Here is a tiny trained network, its code and every weight. The questions are about switching its units off for an input and a class, where a switched-off unit gives its printed mean instead of its output.

import numpy as np


def w(rows, s, z=0):
    codes = np.array(rows[::2]) - 128.0
    scale = np.full(codes.shape[1], s)
    scale[-1] = z or s
    return codes * scale


def f(y):
    return y / 2 * (1 + np.tanh(0.7978845608 * (y + 0.044715 * y**3)))


def log_softmax(a):
    a = a - a.max(-1, keepdims=True)
    return a - np.log(np.exp(a).sum(-1, keepdims=True))


def net(x, mask):
    res = np.array(x, float).reshape(1, 4) / 4 @ E
    y = f(res @ A[0][:, :-1].T + A[0][:, -1])
    res = res + np.where(mask, y, B[0][:, -1]) @ B[0][:, :-1]
    return log_softmax(res[-1] @ U[:, :-1].T + U[:, -1])


A, B = {}, {}
E = w([
[194,11,205,170],'x0',
[63,171,214,165],'x1',
[101,83,156,54],'x2',
[174,158,127,70],'x3',
],0.011)
A[0] = w([
[62,132,92,182,174],'n1',
[121,26,98,117,149],'n2',
[140,202,152,124,113],'n3',
[134,159,99,168,123],'n4',
[167,223,29,170,181],'n5',
[131,207,183,93,185],'n6',
[2,109,122,57,163],'n7',
[76,92,211,164,165],'n8',
[141,181,202,182,175],'n9',
[205,146,49,111,141],'n10',
[143,160,189,49,253],'n11',
[142,143,215,141,177],'n12',
],0.015,0.0055)
B[0] = w([
[49,124,169,83,187],'n1',
[160,96,108,230,197],'n2',
[197,152,103,96,160],'n3',
[108,105,125,72,156],'n4',
[44,76,97,5,252],'n5',
[190,200,59,111,183],'n6',
[5,198,77,205,224],'n7',
[86,154,251,161,213],'n8',
[197,128,216,65,193],'n9',
[113,42,88,118,223],'n10',
[189,188,62,188,197],'n11',
[171,152,209,143,188],'n12',
],0.02,0.014)
U = w([
[89,247,119,145,77],'0',
[86,52,65,134,128],'1',
[167,189,139,127,198],'2',
[52,150,122,164,209],'3',
[144,33,87,224,114],'4',
[130,166,97,123,3],'5',
[124,163,218,188,165],'6',
[118,188,161,72,81],'7',
],0.013,0.0048)

Each question gives the input, the list of numbers given to net, and the class t.
The units are the neurons (one row each of A and B). Each row of codes is followed by its name. A weight is (code - 128) times the scale printed after its matrix; where a second scale follows, it is the last column's (A, B and U).
mask holds one flag per neuron, in row order. A switched-off neuron (its flag False) gives its mean, the last column of its row in B, instead of its output. The means were averaged over made-up inputs and are rounded, as every weight is.
A unit's drop is (log p(t) with every unit on - log p(t) with that unit switched off) / (log p(t) with every unit on - log p(t) with every unit switched off).
The circuit of an input: a set's keep is (log p(t) with only the set's units on - log p(t) with every unit switched off) / (log p(t) with every unit on - log p(t) with every unit switched off). Starting from all 12 units, units are removed one at a time, each time the one whose removal leaves the highest keep (on an exact tie, the one counted first), for as long as the keep stays at least 0.8.
circuit, biggest first: the units of the circuit, biggest drop first
unit that matters most: the unit with the biggest drop
top k neurons: the k neurons with the biggest drops, biggest first
drop of u: that unit's drop, to one decimal
input [3,7,2,6], class 6: circuit, biggest first : n12
input [1,2,-3,3], class 2: circuit, biggest first : n5; n7; n8
input [0,-1,0,2], class 1: top 2 neurons : n8; n2
input [1,-3,-2,-5], class 4: top 3 neurons : n5; n7; n2
input [6,-2,5,1], class 4: top 3 neurons : n2; n9; n1
input [3,-1,-8,-2], class 1: top 4 neurons : n8; n6; n12; n3
input [8,-2,8,-2], class 6: top 3 neurons : n8; n10; n12
input [-7,0,-2,-4], class 1: top 2 neurons : n5; n8
input [0,6,8,-3], class 0: top 3 neurons : n7; n11; n6
input [-2,1,-3,3], class 7: top 3 neurons : n2; n7; n10
input [-2,5,2,-5], class 0: top 4 neurons : n7; n2; n6; n10
input [-1,0,1,1], class 0: top 4 neurons : n10; n5; n2; n9
input [3,8,7,4], class 6: top 2 neurons : n8; n12
input [2,-1,-1,6], class 4: unit that matters most : n5
input [-1,5,-3,5], class 2: drop of n7 : 0.1
input [-7,-8,0,6], class 1: drop of n5 : 0.0
input [5,-4,1,-6], class 4: drop of n2 : 0.8
input [-1,5,6,-2], class 0: drop of n7 : 0.7
